Each row is followed by its class.
[ 20 -22 -27  20 -17  17  26 -77 -34 -45   4 -10   0 -19   5  19  -8  23
  71 -29 -56  71  20  41  13  45 -48  17  14 -38  25 -25 -19  18  55 -15
 -12  -2  17 -19 -22  39  44]	fenub
[ 60  44  13  -6   7  30 -24  10   8  44  12  15 -35  35 -14 -36  29  -1
  51 -32  10   2 -13  49  27  50  -3 -18  -6 -13 -30 -32 -36  17  45   8
  25   5  22  24 -58  39 -16]	nakun
[ 55  20  16   8 -22  12 -30 -21  10  45  13   9 -45  23 -12 -12  -5  -1
  36 -49   6   4  -8  16  32  62  -7  -4   5 -10 -40 -19  -1  15  16   3
  24 -16  18  10 -64  30 -16]	zagi
[ -2  11  -3  18 -15   6  20 -33 -46 -37   7 -23 -16  -5  24  -7  -6  18
  73 -35 -56  66  23  39   8  32 -52  15  15 -32  -9 -17  -8  16  42 -18
   5  12  21 -13 -28  48  32]	ganel
[ 23 -11 -25  14 -27  11  14 -79 -36 -44  12 -11  -3 -12   0  19  -6  24
  77 -31 -65  77  24  30  22  50 -42  22  22 -43  20 -27 -27  21  64 -15
 -16   2   9 -31 -32  43  35]	rep
[-47  71  12  16  16 -28   3  33 -21 -37  23   4  44  46 -49 -13  -4  85
  72 -46  32  22  49  26 -37  -6   5  50  -5  22  50  24  17  -9  26  13
  10  34 -18  -8   8  21  30]	mip
[  1  13  -5  21 -13   6  16 -49 -46 -37  -2  -8 -13   0  26   5  -7  21
  71 -33 -59  57  21  34   5  27 -49  16   8 -19  -5 -10 -14  15  41 -11
   3  -1  22 -16 -40  49  30]	rara
[ 31  75 -11 -18  25 -31 -48 -25  -6  37  19 -37  22 -91   6   8 -20  57
  18 -40  11 -22  43  -7  35  35  18 -41  -3  25 114  39  -5  -1 -19 -26
  33 -35  22  -9 -47   1   8]	rep
[  3  17   2  21 -12   7  29 -45 -47 -31   4 -10 -13  -1  23  -3 -19  27
  61 -21 -47  65  36  43  -4  28 -51  20  14 -22 -18 -10 -14  14  38 -11
  -1   6  25 -13 -16  39  25]	sesif
[-42  71  18  30  16 -17   9  42 -23 -29  23   2  41  29 -39  -8 -11  82
  69 -50  31  22  56  26 -42  -1  10  44  -2  20  57  18   8  -8  29  17
   9  35 -15 -10  14  17  34]	rokib
[-43  66  21  15  13 -30 -10  32 -27 -33  26   3  40  45 -48 -19  -2  81
  78 -42  27  19  52  27 -21 -10   7  54   8  16  68  23  14 -10  32  12
   6  33 -20  -2   5  13  34]	rep
[ 17 -10 -23  23 -16  20  25 -77 -43 -41   1  -5   2  -3   6  22 -13  23
  70 -37 -56  68  14  33  13  45 -46  24  19 -33  19 -34 -23  22  60 -12
  -8   3  11 -27 -35  48  34]	rara
[  28   64  -14   -9   28  -19  -39  -27   -4   36   23  -33   27 -103
    3   10  -12   54   17  -45   11  -21   45  -10   30   32   25  -49
   -6   28  113   41   -3   -4  -21  -22   36  -38   29  -17  -49    4
    6]	fenub
[-50  71  34  -1  -5  -8 -20  25 -33 -31  17  10  54  39 -57 -22 -33  84
  59 -61  34  14  35  26 -23  12  12  48  -2  36  20  39  14 -20  24  15
   4  25 -20   6  17   2  19]	zagi
[ 20  63 -14 -11  29 -21 -40 -27  -8  37  19 -33  21 -99   7  15 -30  55
  12 -34  11 -19  40 -13  37  31  22 -41 -17  26  94  50  -5  -2 -19 -26
  36 -39  23 -20 -39  12  -3]	sevi
[ 19  58  -5 -20  10 -29 -38 -16 -16  11  37 -33   0 -73   8 -12 -25  58
  13 -45 -14 -26  34 -17  50  28  32 -31 -31  22  35  55  -9  -9 -34 -41
  37 -46  19  10 -71  11  -8]	sevi
[ 25  51  -9 -16  12 -30 -35 -34 -15  15  35 -30  13 -73   2  -5 -21  64
  12 -53 -12 -22  27 -12  47  31  32 -26 -25  26  48  64  -4 -10 -40 -45
  29 -50  21   5 -55   6  -1]	zagi
[ 34  75 -15 -14  24 -23 -36 -28 -13  25  25 -35  25 -94   2  15 -29  61
  11 -42   7 -16  41 -16  34  34  23 -42  -1  24 105  43  -3  -6 -20 -13
  31 -35  27 -19 -36   1   2]	sesif
[ 23  66  -2 -21  13 -36 -43 -22 -15   7  32 -28  -5 -78   8 -16 -17  58
  15 -45 -11 -27  35 -15  44  35  30 -29 -28  27  48  59 -12  -8 -37 -42
  32 -39  19   7 -63  -1   0]	rep
[ 53  38  22   2 -21  12 -29  -8   0  31  17   8 -36  14 -11 -28   3   5
  34 -31   6   9   0  17  24  61  -9  -3   1 -13 -38 -16  -4  18  14  -9
  28  -1  21  22 -63  19 -25]	mip
[ 67  43  12  -5  12  23 -17  14  13  36  12   9 -35  40   7 -34  30  -5
  56 -25   5   2  -7  51  17  44   5 -14   3 -11 -33 -27 -37   6  32  10
  26   6  32  41 -41  13  -2]	sesif
[-44  70  18  25  15 -21   9  45 -23 -30  24   2  39  40 -42 -12 -10  88
  69 -51  31  19  55  23 -37  -3   5  50  -6  20  52  20  12  -5  37  13
  15  32 -16  -8   4  19  23]	rokib
[ 53  30  20   8 -20  18 -29  -4  -3  41  22  12 -40  21 -10 -17  10   6
  29 -39   8  -3  -5  20  27  50  -9  -1   6  -3 -25 -22  -8  20  21   1
  20  -8  20  15 -73  21 -19]	rara
[ 55  31  18   5 -17   8 -35 -14   7  39  11   6 -46  12 -10 -18  11  13
  42 -36   2   0  -9  19  26  58 -10 -12   0  -3 -34 -20  -8  20  21   0
  27  -4  20   4 -65  22 -12]	rep
[ 23  79 -19 -13  26 -21 -36 -17  -4  30  23 -31  19 -98   6  12 -31  65
   9 -46  16 -11  40  -9  38  45  21 -46  -4  23  99  34  -5   0 -12 -17
  41 -40  22 -18 -50  13   0]	rokib
[ 22 -16 -20  13 -22  18  25 -69 -40 -39   1 -17  -1  -5  -1  24 -23  23
  75 -32 -55  70  20  24  20  42 -39  16  21 -42   3 -27 -24  19  74 -13
  -7   0   8 -22 -22  51  29]	sevi
[-51  90  33  -4  -9  -8 -17  37 -35 -34  16  23  41  37 -45 -25 -27  86
  55 -57  33   5  39  24 -31   5   9  46  -4  40  37  30  19 -17  17  17
  11  20 -14   5   4   1  16]	rara
[ 43  42  19   6 -12  19 -32   0   6  40  19   7 -43   9 -14 -16   6  11
  36 -47   4  11  -5  16  28  64  -9  -5  -1 -10 -39 -27  -1  18  18   3
  25  -4  25  -1 -69  29 -24]	rokib
[ 31  71  -6  -6  20 -28 -40 -25 -19  27  13 -40  23 -96   1   8 -36  49
   8 -40  18 -16  42 -18  36  35  25 -39  -4  24 107  46  -5  -5 -17 -22
  26 -43  26 -19 -38   3   4]	zagi
[ 46  43  17   3 -19  14 -19 -13   1  28  12   7 -46  28 -16 -16  10  10
  39 -38   4   4  -9  16  27  56 -10   1  -3  -5 -43 -21  -9  20  21  -1
  25  -8  18   8 -66  32 -23]	mip
[-46  83  32  -2 -13 -13  -9  45 -38 -27  23  12  51  37 -55 -17 -18  84
  68 -62  29  16  41  26 -19  11   9  50   1  40  39  35  22 -14  24  17
   3  30 -21  -1   3   1  23]	ganel
[-45  89  33   7 -17  -8 -12  32 -34 -33  26  12  46  34 -59 -20 -34  86
  65 -55  33  13  39  19 -28   6   5  52  -8  36  28  34  21 -12  31  16
  13  28 -20   2  19  11  16]	nakun
[ 64  41  11 -10   7  23 -27  17   9  41   4   8 -40  38   1 -33  29   0
  49 -33   8  -2  -4  56  15  49  -4 -12   0 -10 -25 -29 -37  13  37  10
  23  -5  28  31 -65  25  -5]	rara
[-38  60  27   5 -10  -3 -14  25 -31 -28  26  15  50  30 -52 -17 -19  86
  62 -57  22  16  38  24 -31  -4   6  40  -1  31  38  30  24 -20  24  22
   8  19 -15   7   8   1  18]	fenub
[ 49  40  19  -3 -24  10 -20 -18  -1  26  17   2 -51  20 -12 -20   0  10
  35 -39  -2   5  -7   9  24  59  -9  -6   4 -13 -50 -17  -7  18  15   0
  25  -4  22  12 -68  28 -23]	mip
[ 45  32  23  10 -16  12 -24  -8   1  33   6   8 -42  20 -13 -18   9   5
  34 -37  10   3  -4  20  23  60 -10  -5  -4  -7 -40 -24  -5  18  12   1
  22  -2  16  13 -61  25 -18]	mip
[-46  65  15  21  13 -18  -2  38 -30 -30  29   5  48  41 -44 -11  -4  84
  60 -51  32  15  51  29 -33  -7   5  53  -1  26  62  22  12 -10  25  12
  10  29 -21  -9   1  12  32]	rara
[ 10  25   2  22 -23   3  14 -46 -48 -33   2 -11 -25 -10  20  -3  -9  24
  74 -25 -53  63  33  30  12  24 -39  12  18 -20  -9 -15 -21  15  46 -20
   2   3  23 -15 -30  42  28]	rep
[  26   73  -16  -14   25  -11  -32  -38   -3   40   28  -35   21 -100
    3    4  -16   55   13  -35    9  -20   39  -19   35   28   21  -48
    0   25  102   42   -5   -2  -15  -20   43  -40   27  -20  -51   13
    3]	fenub
[ 25 -12 -26  24 -20  17  34 -76 -43 -48  12  -7   9  -3  13  21 -15  29
  74 -34 -63  76  16  30   6  42 -41  18  21 -37  13 -35 -25  17  60  -5
  -6   2  12 -28 -15  44  33]	sesif
[-46  84  34  -5 -15 -12 -14  34 -39 -34  31  17  59  40 -55 -26 -26  92
  55 -57  29   9  43  15 -26   2  11  50   4  43  37  36  22 -15  25  11
   5  19 -20  10   6   3  13]	rara
[ 64  43   6 -16   4  18 -21   5  14  48  14   9 -39  44  -4 -34  32  -1
  64 -22   7   3 -11  45  28  54   1  -9   1  -8 -28 -22 -34  19  37  -5
  20  -4  22  32 -54  24  -9]	rep
[ 49  32  22   8 -10  14 -24  -4   5  37   6   2 -41   9  -8 -15  -1  12
  35 -41   6   7  -4  17  24  65 -12  -9   3 -14 -35 -19  -7  19  26   7
  32  -1  19   8 -57  31 -15]	rokib
[-44  85  37   2  -8  -9 -11  43 -40 -28  35  12  49  37 -48 -26 -27  88
  58 -57  28  15  44  20 -33   1  11  45   2  36  25  34  15 -17  14  24
   5  24 -16   2  20   2  12]	sesif
[-48  83  28  -5  -4  -9 -14  36 -37 -42  28  14  51  41 -54 -26 -23  90
  56 -56  26  18  30  21 -35  -6  13  48  -3  34  20  26  21 -19  17  14
  13  26 -17   8   6  -4   9]	mip
[-37  62  16   9  19 -25  -5  35 -26 -27  20   3  47  51 -50 -10  -2  80
  76 -47  26  13  41  32 -32  -4   6  46   4  19  65  26  13 -10  27   8
   3  32 -23 -10  -3  10  35]	rep
[  7  12  -6  23 -17  16  21 -43 -52 -39   7 -19 -14 -19  20  -6  -8  29
  70 -32 -57  69  33  35  -1  26 -46   3  11 -24 -20 -13 -13  12  41 -20
  11   7  27 -12 -34  40  28]	fenub
[ -4  14  -2  19 -15   3  20 -48 -56 -41   0 -11 -17  -4  21  -2 -14  24
  68 -26 -59  66  26  27   7  20 -45  19  15 -23 -10 -13  -8  14  41 -15
   3  -1  25 -19 -34  51  20]	rara
[ 54  37  17   3 -22  12 -26  -6   2  35  23   5 -40  15 -13 -19   4  13
  42 -40  -4  13  -7  16  20  59  -8  -2   0  -9 -40 -13  -5  16  12  10
  24  -1  26   7 -55  20 -17]	sesif
[ 65  39   5 -17   5  28 -14  10   9  44   6   3 -41  40   2 -41  30  -8
  63 -25   2   5  -8  46  20  48  -2 -16   1 -15 -38 -29 -27  12  34  -1
  33 -10  31  39 -65  25 -11]	fenub
[-42  89  34  -4  -8  -9 -12  45 -39 -27  33  14  53  48 -53 -28 -26  86
  62 -57  26  18  48  17 -30   2  11  51  -2  33  27  34  22 -20  15  18
   5  30 -18   9  17   0   4]	sesif
[ 15  61  -4 -25  10 -35 -30 -13 -17  12  35 -36   2 -74   5 -14 -13  57
  15 -59 -14 -28  30 -19  57  35  35 -24 -24  28  50  53  -5  -4 -38 -42
  36 -44  16   6 -61   8  -5]	ganel
[ 18  62  -8 -27  15 -32 -31 -21 -22   5  38 -26   8 -65   7  -9 -12  57
   5 -51 -18 -28  26 -21  47  28  33 -25 -25  33  46  56  -9  -9 -39 -42
  34 -45  21   9 -72   4 -10]	rara
[  3  22  -3  19 -25  13   7 -42 -53 -34   7 -21 -13  -6   9  -8 -21  23
  69 -37 -51  72  27  27  13  27 -39  16  16 -31 -16 -14  -9   8  39 -21
   0  -2  24 -13 -30  51  17]	zagi
[ -3  15   0  20 -13   9  14 -42 -53 -40  -1 -19  -6  -5  24  -2  -7  23
  64 -30 -61  61  27  37   4  30 -52  14  11 -21 -15 -12 -13  14  37 -18
   4   4  21 -15 -32  48  29]	rara
[-39  78  31   1  -9 -12 -12  43 -37 -20  31  17  52  26 -44 -31 -23  84
  68 -59  31  19  53  27 -30   7  14  46   1  34  41  29  19 -14  21  13
   1  32 -17   3  12   0  21]	ganel
[  5  16   6  21 -14   1   8 -50 -38 -27  -3 -11 -26 -10  26  -9  -4  24
  71 -26 -64  61  32  33  10  21 -45  10   8 -28 -14  -8 -18  12  39 -23
   8   7  23 -15 -27  44  28]	rep
[ 50  34  22   9 -17   9 -29   5   2  30  11   1 -47  18  -9 -17  -2  12
  29 -35   5   0  -5  17  26  65 -14  -1  -3 -10 -46 -17  -4  19  21   7
  35  -4  19  12 -71  24 -25]	rokib
[ 48  34  22   4 -20  14 -25 -13  -2  34  11   7 -42  16 -12 -18  12   7
  35 -35  -4  -1 -10  16  31  59 -10  -7   5  -4 -26 -15  -7  22  14   2
  28  -9  22  10 -71  29 -16]	rara
[ 51  27  18  -4 -23  16 -29  -5   0  38  14   5 -43  18  -6 -17  -5   3
  44 -32   3   5   0  11  22  57 -11  -4   1 -14 -53 -12  -9  18  27  -2
  26  -2  19  10 -65  31 -20]	sevi
[ 14 -16 -24  18 -18  14  22 -64 -42 -44   4  -8  -2 -14   7  19  -8  15
  83 -37 -58  74  20  41  24  49 -43  22  22 -38  26 -29 -18  22  59  -9
 -22   3  11 -31 -24  49  42]	ganel
[ 59  32  18   2 -20  14 -35 -18   8  49  16  10 -49  12 -13 -17  11  10
  44 -40  -2   4  -8  17  35  60  -9 -11   1 -11 -29 -14 -10  22  22  -5
  25  -3  19   8 -64  23 -17]	rep
[-48  63  15  17  12 -16   5  47 -29 -33  26  -2  39  52 -49 -11 -17  74
  68 -45  32  16  53  20 -31  -9   2  53  -6  20  40  28  14 -11  35  10
  11  28 -27  -3  -4  25  28]	sevi
[ 23  49  -9 -14  14 -31 -36 -30 -13  13  34 -26  12 -67   7 -11 -19  62
  13 -57 -12 -22  34 -10  42  35  35 -26 -35  26  40  60 -12 -12 -34 -43
  32 -47  19   2 -57   5  -6]	zagi
[ 20  63  -3 -18  14 -35 -26 -18 -11  23  34 -33   5 -82  13 -13  -8  53
  17 -49 -17 -26  42 -12  51  35  32 -31 -22  34  46  59  -6  -1 -39 -42
  37 -39  21   0 -65   5   4]	ganel
[-43  74  33 -13 -10  -6 -14  32 -38 -38  21   8  46  35 -55 -36 -29  87
  53 -52  27  14  34  17 -27   3   4  39   4  26  28  29  26 -21  22  18
  13  12 -18   9  10   9  15]	fenub
[ 17 -17 -24  16 -24  23  25 -73 -40 -40   2 -13   0 -10   4  22 -24  23
  74 -28 -54  72  20  24  15  41 -43  17  18 -44   5 -29 -25  20  70 -11
  -8   2   6 -24 -26  53  33]	sevi
[ 53  30  23   8 -22  13 -23  -7  -3  37  16   3 -44  12 -10 -18   5  14
  33 -34  -7   5  -7  16  21  56 -15  -6  -6  -6 -53  -4  -3  17   4   5
  24  -1  23   9 -57  22 -19]	sesif
[ 26  75 -11 -17  23 -28 -51 -28  -2  41  21 -21  25 -95   3   4 -12  57
  16 -36   9 -13  44 -12  39  33  24 -45  -6  28 109  40  -2  -3 -17 -25
  32 -38  23 -27 -44   6  -2]	rep
[  24   67  -18  -15   27  -26  -40  -34  -16   27   21  -34   26 -108
    1   10  -31   56   16  -36    6  -12   41  -14   38   37   20  -39
  -12   19  106   47   -3    3  -17  -24   41  -32   23  -21  -39   15
   -5]	nakun
[-42  87  33   3  -9 -13 -19  33 -31 -35  28  12  52  35 -62 -25 -27  93
  62 -57  31  18  42  21 -29   0  13  50  -3  30  33  34  17 -17  23  19
   5  30 -20   5  15   1  18]	mip
[ 24  68  -6 -23  16 -39 -38 -25 -15  14  42 -29   1 -66   9 -18 -13  61
  17 -43 -16 -23  36 -21  46  30  31 -26 -25  25  47  59 -14  -8 -34 -37
  37 -38  15   1 -72   5  -3]	rep
[  7   7  -5  22 -20  14  25 -50 -42 -32   4 -15 -16 -11  20   2  -6  22
  66 -22 -56  64  30  38   0  25 -54   9  12 -26  -9  -6 -12  13  42 -16
   4   3  27  -7 -34  42  31]	fenub
[ 20  67  -3 -25  13 -31 -33 -26 -15  15  31 -28   7 -76   9 -12 -11  64
   2 -49 -14 -29  32 -14  47  31  29 -26 -28  32  51  60 -10  -8 -38 -42
  37 -51  22   7 -65   4  -1]	rara
[-40  55  18  24  17 -23   6  42 -33 -29  31   2  48  40 -44 -10  -3  83
  70 -53  28  22  53  29 -48 -11   7  53  -1  25  49  23  20 -12  15  21
  -1  32 -16 -11  16   8  34]	sesif
[ 14  64  -6 -19  11 -35 -35 -22 -26   1  34 -27  12 -71   8 -10 -14  63
  11 -46 -17 -25  35 -15  43  32  33 -25 -29  31  56  55  -6 -10 -39 -39
  27 -47  23  -3 -69   6 -10]	rara
[ 24  76  -9 -16  25 -29 -48 -29  -8  38  21 -36  18 -95   5   5 -22  51
  16 -34   5 -19  42 -13  46  33  25 -40  -1  24 111  37  -5   0 -27 -28
  32 -40  22 -18 -44   5  -1]	rep
[-40  87  36   0 -14  -4 -12  44 -39 -28  25   9  51  31 -52 -23 -29  90
  55 -55  33  17  36  20 -37   0   8  46   2  34  35  29  21 -19  13  21
   3  23 -14   7  33  -4  18]	sesif
[-42  68  11  17  16 -15   6  51 -25 -22  27  -2  41  51 -48  -8   4  68
  73 -58  31  16  45  29 -26  -8   5  49   4  24  59  13  17 -11  30  15
   2  32 -23 -13   3  26  36]	ganel
[-45  81  39   4  -5 -17 -22  32 -40 -37  23  10  53  28 -53 -23 -29  94
  60 -58  35  18  41  25 -33  -1  13  46  -1  35  29  33  14 -20  23  18
   6  32 -15  12  13  -2  16]	mip
[  30   64  -18  -13   22  -21  -36  -38    2   38   21  -34   18 -106
   -4    9  -18   62   14  -39    3  -20   40  -12   40   30   21  -48
  -12   25  106   50   -3    0  -20  -28   37  -39   32  -13  -47   10
    0]	fenub
[-11  22   5  19 -19   4  15 -46 -43 -48   4 -25 -16   5  19  -2  -8  22
  66 -31 -55  60  21  37   8  22 -50  20  15 -28 -24 -18 -14  11  41 -14
   1   4  21 -10 -30  47  28]	mip
[  9   9   0  23 -18   6  16 -55 -42 -24   3 -16 -19  -1  22  -2 -20  26
  66 -39 -51  63  32  32  11  23 -45  14  17 -28 -24  -8 -19  13  48 -19
   7   1  22 -11 -25  54  26]	zagi
[-50  55  15  14  15 -23  -1  45 -33 -36  33  -2  48  43 -49 -19 -15  83
  70 -44  27  21  51  21 -32 -15   7  56  -8  17  45  29  14 -11  31   4
  10  28 -21  -5  -5  22  23]	sevi
[ 27  71 -16 -18  34 -25 -34 -17  -5  41  21 -39  27 -92   1   7 -12  48
  17 -48   8 -20  36  -7  47  37  23 -43  -2  28 111  37  -1   0 -21 -26
  32 -35  21 -17 -46  14   9]	ganel
[-46  66  15  22  13 -20  -2  40 -28 -35  30   7  46  47 -45 -10  -2  91
  64 -49  34  10  52  28 -37 -16   6  53   1  29  62  22  14  -9  37  17
  10  29 -17 -13   3  14  26]	rara
[ 27 -19 -31  21 -29  24  34 -76 -38 -45  10 -16  -4  -7  -2  33  -2  17
  77 -32 -63  70  16  30  16  44 -41  17  22 -37  18 -26 -17  17  59 -12
 -14  -8  13 -20 -31  42  38]	fenub
